Here is a tiny trained network, its code and every weight. The questions are about switching its units off for an input and a target symbol, where a switched-off unit gives its printed mean instead of its output.

import numpy as np


def w(rows, s, z=0):
    codes = np.array(rows[::2]) - 128.0
    scale = np.full(codes.shape[1], s)
    scale[-1] = z or s
    return codes * scale


def norm(h):
    return h / np.sqrt((h * h).mean(-1, keepdims=True) + 1e-5)


def f(y):
    return np.maximum(y, 0)


def softmax(a):
    e = np.exp(a - a.max(-1, keepdims=True))
    return e / e.sum(-1, keepdims=True)


def log_softmax(a):
    a = a - a.max(-1, keepdims=True)
    return a - np.log(np.exp(a).sum(-1, keepdims=True))


def net(x, mask):
    ids = ['ΓΛΩεμξσψ'.index(c) for c in x.split()]
    T = len(ids)
    res = E[ids] + P[:T]
    r = norm(res)
    for j in range(2):
        rows = slice(4 * j, 4 * j + 4)
        q, k, v = (r @ M[0][rows].T for M in (Q, K, V))
        z = softmax(np.where(np.tri(T) > 0, q @ k.T / 4**0.5, -1e9)) @ v
        o = O[0][rows]
        res = res + np.where(mask[j], z, o[:, -1]) @ o[:, :-1]
    y = f(norm(res) @ A[0][:, :-1].T + A[0][:, -1])
    res = res + np.where(mask[2:10], y, B[0][:, -1]) @ B[0][:, :-1]
    return log_softmax(norm(res)[-1] @ U[:, :-1].T + U[:, -1])


Q, K, V, O, A, B = {}, {}, {}, {}, {}, {}
E = w([
[136,67,43,214,172,35,26],'Γ',
[51,158,167,88,150,189,48],'Λ',
[104,161,102,119,11,63,139],'Ω',
[79,67,72,168,63,190,137],'ε',
[27,74,164,155,200,71,160],'μ',
[6,103,111,171,167,153,132],'ξ',
[73,65,217,99,94,82,86],'σ',
[138,90,157,203,113,52,215],'ψ',
],0.015)
P = w([
[180,151,207,64,125,253,242],'0',
[138,167,209,162,101,221,171],'1',
[123,168,182,175,86,193,133],'2',
[103,164,138,159,74,159,113],'3',
[96,158,103,130,73,112,91],'4',
[100,160,86,112,90,64,64],'5',
[128,180,79,89,116,8,34],'6',
],0.0079)
Q[0] = w([
[117,88,63,170,243,114,116],'h0',
[148,196,40,52,93,104,133],'h0',
[82,191,179,77,154,180,74],'h0',
[122,198,10,185,152,196,147],'h0',
[182,110,124,93,152,160,173],'h1',
[170,133,141,101,163,160,118],'h1',
[135,95,118,152,152,135,101],'h1',
[69,104,123,170,102,109,98],'h1',
],0.013)
K[0] = w([
[68,87,65,182,234,116,132],'h0',
[125,167,76,106,67,118,113],'h0',
[73,202,152,70,161,149,91],'h0',
[140,182,4,184,145,214,106],'h0',
[100,146,147,110,112,133,198],'h1',
[120,148,142,104,121,141,146],'h1',
[119,112,151,148,158,139,128],'h1',
[155,116,92,176,161,89,88],'h1',
],0.015)
V[0] = w([
[122,81,104,124,108,123,21],'h0',
[79,103,115,102,200,133,131],'h0',
[183,29,75,151,169,99,108],'h0',
[125,159,113,102,166,2,73],'h0',
[96,117,89,68,75,78,170],'h1',
[76,111,181,155,120,166,213],'h1',
[123,80,97,198,128,70,93],'h1',
[117,122,125,117,64,92,123],'h1',
],0.0082)
O[0] = w([
[171,179,162,218,158,119,217,176],'h0',
[209,103,159,149,56,94,118,154],'h0',
[84,196,203,151,99,145,109,17],'h0',
[108,134,88,149,49,233,201,76],'h0',
[83,120,254,233,176,170,81,79],'h1',
[177,218,158,192,83,178,114,167],'h1',
[184,94,137,37,132,135,59,253],'h1',
[156,126,104,123,182,170,90,140],'h1',
],0.0072,0.0047)
A[0] = w([
[153,90,176,115,123,13,88,61],'n0',
[141,134,169,159,100,234,104,254],'n1',
[182,8,135,124,150,164,158,147],'n2',
[130,125,94,110,195,58,130,78],'n3',
[130,128,137,75,67,160,200,89],'n4',
[121,97,161,83,162,187,135,229],'n5',
[167,140,134,215,144,222,225,163],'n6',
[102,161,140,119,77,174,95,147],'n7',
],0.012,0.0033)
B[0] = w([
[85,130,37,144,165,129,47,246],'n0',
[113,156,115,86,100,118,173,255],'n1',
[223,86,129,152,128,160,171,179],'n2',
[137,130,187,130,119,196,132,177],'n3',
[146,102,175,117,147,220,176,152],'n4',
[147,133,97,212,59,98,147,184],'n5',
[164,107,192,181,80,206,250,187],'n6',
[153,85,125,162,152,94,119,204],'n7',
],0.012,0.0076)
U = w([
[122,123,149,158,165,114,171,9],'Γ',
[139,68,164,198,35,174,255,197],'Λ',
[51,185,25,184,108,13,122,184],'Ω',
[61,171,205,135,158,243,98,110],'ε',
[108,114,141,173,176,116,178,1],'μ',
[202,22,129,213,208,178,80,222],'ξ',
[103,96,116,10,116,130,191,160],'σ',
[134,123,134,166,150,109,168,5],'ψ',
],0.0083,0.0052)

Each question gives the input, a string of symbols that net reads in full, and the target symbol t.
The units are the heads (4 rows each of Q, K, V and O) and the neurons (one row each of A and B). Each row of codes is followed by its name. A weight is (code - 128) times the scale printed after its matrix; where a second scale follows, it is the last column's (O, A, B and U).
mask holds one flag per unit, heads first, then neurons. A switched-off unit (its flag False) gives its mean, the last column of its rows in O or B, instead of its output. The means were averaged over made-up inputs and are rounded, as every weight is.
A unit's drop is (log p(t) with every unit on - log p(t) with that unit switched off) / (log p(t) with every unit on - log p(t) with every unit switched off).
The circuit of an input: a set's keep is (log p(t) with only the set's units on - log p(t) with every unit switched off) / (log p(t) with every unit on - log p(t) with every unit switched off). Starting from all 10 units, units are removed one at a time, each time the one whose removal leaves the highest keep (on an exact tie, the one counted first), for as long as the keep stays at least 0.8.
units of the circuit, in order: the units of the circuit, biggest drop first
most important unit: the unit with the biggest drop
top k neurons: the k neurons with the biggest drops, biggest first
which heads matter: for each layer, one digit per head in row order, 1 if its drop is at least 0.15 and else 0, layers parted by /
drop when u is switched off: that unit's drop, to one decimal
input Λ ψ ε ε, target Ω: units of the circuit, in order -> (h0 h1 n6 n1)
input μ Ω ξ ξ, target Ω: units of the circuit, in order -> (h0 h1 n6 n2)
input Λ ε μ Λ ε, target Ω: units of the circuit, in order -> (h0 n2)
input Γ Λ μ σ ψ, target ξ: units of the circuit, in order -> (n1 n0)
input μ Γ ψ ε ε, target ξ: units of the circuit, in order -> (h0 n1)
input Λ Γ ξ ξ, target ξ: top 3 neurons -> (n2 n1 n3)
input Λ ξ ξ, target Ω: units of the circuit, in order -> (h0 h1 n6)
input Λ Γ σ Γ ε μ ξ, target Λ: which heads matter -> 10
input ε σ σ, target Ω: which heads matter -> 01
input Ω Λ Γ Λ ε σ, target ξ: units of the circuit, in order -> (h1 n1 n2)
input μ Γ ψ σ, target ξ: top neuron -> (n0)
input Ω ε Ω, target Ω: which heads matter -> 11
input μ μ Ω Λ Γ Λ ξ, target ξ: which heads matter -> 01
input Λ Λ ξ ψ μ ξ σ, target Λ: which heads matter -> 10
input Λ Λ Λ, target ξ: units of the circuit, in order -> (h0)
input σ σ Ω Ω Λ, target Λ: units of the circuit, in order -> (h0 h1 n6)
input Λ ε Γ ψ Λ ε, target ξ: units of the circuit, in order -> (h1 n1 n2)
input ε Ω ψ ξ Λ ψ, target Ω: which heads matter -> 10
input Ω Λ Ω, target Ω: which heads matter -> 11
input Γ σ ε μ, target ξ: most important unit -> n2
input ξ ε Λ, target Λ: which heads matter -> 01
input Ω ξ Ω Λ Λ μ, target Λ: which heads matter -> 10
input μ ξ ε μ, target Ω: which heads matter -> 11
input σ Λ ε Ω ε Λ, target Ω: which heads matter -> 01
input σ ε Ω Λ Λ ξ, target Λ: top 2 neurons -> (n0 n6)
input Λ Λ Λ ψ σ ε Ω, target Λ: top 2 neurons -> (n0 n4)
input Λ Ω σ Λ ε Λ Λ, target ε: top 4 neurons -> (n3 n2 n0 n6)
input ε ε Ω μ Ω Γ Ω, target σ: most important unit -> h0
input Λ σ ψ ψ, target Ω: drop when h1 is switched off -> 0.2
input ξ Λ Λ σ Λ μ Λ, target ε: drop when n0 is switched off -> 0.6
